Here is a tiny trained network, its code and every weight. The questions are about switching its units off for an input and a class, where a switched-off unit gives its printed mean instead of its output.

import numpy as np


def w(rows, s, z=0):
    codes = np.array(rows[::2]) - 128.0
    scale = np.full(codes.shape[1], s)
    scale[-1] = z or s
    return codes * scale


def norm(h):
    return h / np.sqrt((h * h).mean(-1, keepdims=True) + 1e-5)


def f(y):
    return np.maximum(y, 0)


def log_softmax(a):
    a = a - a.max(-1, keepdims=True)
    return a - np.log(np.exp(a).sum(-1, keepdims=True))


def net(x, mask):
    res = np.array(x, float).reshape(1, 6) / 4 @ E
    u = 0
    for l in range(2):
        y = f(norm(res) @ A[l][:, :-1].T + A[l][:, -1])
        res = res + np.where(mask[u : u + 13], y, B[l][:, -1]) @ B[l][:, :-1]
        u += 13
    return log_softmax(norm(res)[-1] @ U[:, :-1].T + U[:, -1])


A, B = {}, {}
E = w([
[129,128,132,128,128,127],'x0',
[52,186,159,96,137,53],'x1',
[184,207,133,121,3,118],'x2',
[129,127,129,129,127,131],'x3',
[89,81,47,44,72,133],'x4',
[162,221,93,61,194,187],'x5',
],0.00063)
A[0] = w([
[204,82,65,172,127,145,20],'0.n1',
[210,103,66,155,163,175,90],'0.n2',
[76,80,134,214,82,111,19],'0.n3',
[59,47,106,192,69,116,70],'0.n4',
[142,247,35,54,205,234,96],'0.n5',
[197,74,67,179,138,151,40],'0.n6',
[76,44,99,40,156,144,92],'0.n7',
[91,99,157,221,53,96,62],'0.n8',
[202,73,71,169,139,147,31],'0.n9',
[69,175,117,119,142,40,4],'0.n10',
[88,197,151,122,143,35,120],'0.n11',
[59,162,123,115,150,35,31],'0.n12',
[129,128,127,128,128,128,124],'0.n13',
],0.0016,0.0013)
B[0] = w([
[62,137,211,77,95,203,148],'0.n1',
[78,138,190,106,96,143,182],'0.n2',
[232,95,167,35,175,59,151],'0.n3',
[199,130,154,41,187,79,180],'0.n4',
[185,38,194,95,118,23,250],'0.n5',
[71,148,199,96,91,175,156],'0.n6',
[135,177,108,205,100,117,201],'0.n7',
[213,116,141,48,160,97,171],'0.n8',
[72,149,197,96,89,188,152],'0.n9',
[78,148,209,80,75,251,143],'0.n10',
[133,86,160,130,97,210,190],'0.n11',
[111,125,185,104,81,231,155],'0.n12',
[128,128,128,128,129,129,128],'0.n13',
],0.0021,0.0014)
A[1] = w([
[72,72,74,99,69,98,126],'1.n1',
[206,226,96,107,27,129,205],'1.n2',
[127,130,178,239,157,99,74],'1.n3',
[172,199,99,70,195,159,64],'1.n4',
[35,183,163,114,124,119,34],'1.n5',
[167,163,210,199,121,92,203],'1.n6',
[197,102,117,152,93,235,139],'1.n7',
[69,79,32,114,87,102,38],'1.n8',
[112,77,133,104,219,142,255],'1.n9',
[67,200,161,66,144,78,187],'1.n10',
[92,91,91,173,221,159,107],'1.n11',
[133,159,158,251,157,111,8],'1.n12',
[104,107,67,90,49,109,124],'1.n13',
],0.0022,0.00077)
B[1] = w([
[178,185,137,121,201,170,188],'1.n1',
[41,101,92,223,163,82,230],'1.n2',
[152,172,59,62,153,174,166],'1.n3',
[171,3,164,111,79,50,158],'1.n4',
[130,59,166,142,79,212,157],'1.n5',
[124,124,55,62,157,159,220],'1.n6',
[34,134,196,99,126,136,189],'1.n7',
[187,204,125,107,200,174,163],'1.n8',
[119,175,107,178,35,83,251],'1.n9',
[153,53,137,156,109,193,207],'1.n10',
[95,187,95,192,32,78,179],'1.n11',
[153,170,51,46,174,183,150],'1.n12',
[159,181,136,146,201,166,186],'1.n13',
],0.0023,0.0018)
U = w([
[217,34,177,64,128,18,254],'0',
[51,100,222,114,77,242,150],'1',
[180,223,41,87,226,191,86],'2',
[48,167,52,255,78,49,8],'3',
],0.0079,0.00068)

Each question gives the input, the list of numbers given to net, and the class t.
The units are the neurons (one row each of A and B). Each row of codes is followed by its name. A weight is (code - 128) times the scale printed after its matrix; where a second scale follows, it is the last column's (A, B and U).
mask holds one flag per neuron, layer by layer. A switched-off neuron (its flag False) gives its mean, the last column of its row in B, instead of its output. The means were averaged over made-up inputs and are rounded, as every weight is.
A unit's drop is (log p(t) with every unit on - log p(t) with that unit switched off) / (log p(t) with every unit on - log p(t) with every unit switched off).
The circuit of an input: a set's keep is (log p(t) with only the set's units on - log p(t) with every unit switched off) / (log p(t) with every unit on - log p(t) with every unit switched off). Starting from the 12 units with the biggest drops (on a tie, the unit counted first), units are removed one at a time, each time the one whose removal leaves the highest keep (on an exact tie, the one counted first), for as long as the keep stays at least 0.8.
circuit, biggest first: the units of the circuit, biggest drop first
k most important neurons: the k neurons with the biggest drops, biggest first
top k neurons in layer l: the k neurons of layer l with the biggest drops, biggest first
input [3,0,-7,-1,-3,4], class 3: circuit, biggest first => [1.n11; 1.n9]
input [-2,7,6,4,8,2], class 2: circuit, biggest first => [1.n13; 1.n1]
input [-7,3,5,7,-1,-5], class 0: circuit, biggest first => [0.n8; 1.n9]
input [5,-8,-3,0,8,7], class 1: circuit, biggest first => [1.n7; 0.n2]
input [-4,2,6,-4,-3,4], class 3: top neuron in layer 0 => [0.n4]
input [6,3,7,4,8,-3], class 2: 3 most important neurons => [1.n1; 1.n13; 1.n8]
input [2,5,4,-1,7,-3], class 2: circuit, biggest first => [1.n1; 1.n13; 1.n8]
input [-8,-5,-8,-2,7,-7], class 3: circuit, biggest first => [0.n5; 1.n11; 0.n7]
input [-1,-5,3,-8,5,3], class 1: 3 most important neurons => [1.n7; 1.n6; 0.n2]
input [5,3,3,-1,-6,6], class 0: 3 most important neurons => [1.n4; 0.n7; 0.n5]
input [-8,0,6,8,-7,0], class 2: top 3 neurons in layer 1 => [1.n6; 1.n12; 1.n9]
input [1,3,-8,8,7,6], class 3: circuit, biggest first => [1.n9; 1.n11; 0.n7]
input [-6,-8,7,3,1,3], class 1: top 2 neurons in layer 1 => [1.n7; 1.n9]
input [-6,-6,8,-4,-4,0], class 3: circuit, biggest first => [1.n2]
input [0,0,4,3,6,-5], class 2: circuit, biggest first => [1.n13; 1.n1; 1.n8]
input [8,3,7,-4,3,6], class 3: 2 most important neurons => [1.n2; 0.n4]
input [1,0,5,-2,6,2], class 2: 4 most important neurons => [1.n13; 1.n1; 1.n9; 1.n8]
input [4,-6,-7,4,1,6], class 3: 2 most important neurons => [1.n9; 1.n11]
input [-8,-5,-1,2,-6,-3], class 2: top 4 neurons in layer 0 => [0.n11; 0.n5; 0.n12; 0.n10]
input [1,-6,6,7,-1,4], class 1: circuit, biggest first => [1.n7]
input [-3,5,-1,-4,-2,-6], class 0: top 3 neurons in layer 0 => [0.n8; 0.n3; 0.n4]
input [-3,-8,7,-2,-6,6], class 1: top 3 neurons in layer 1 => [1.n7; 1.n9; 1.n2]
input [2,5,-5,-4,4,5], class 0: top 2 neurons in layer 0 => [0.n5; 0.n2]
input [2,-6,-8,-5,-5,6], class 3: 4 most important neurons => [1.n11; 1.n9; 0.n4; 0.n8]
input [-6,5,-5,4,2,5], class 0: 2 most important neurons => [0.n5; 1.n2]
input [0,-2,-8,-6,-6,1], class 3: 2 most important neurons => [1.n11; 1.n9]
input [-7,5,4,-8,-2,-1], class 1: top neuron in layer 1 => [1.n9]
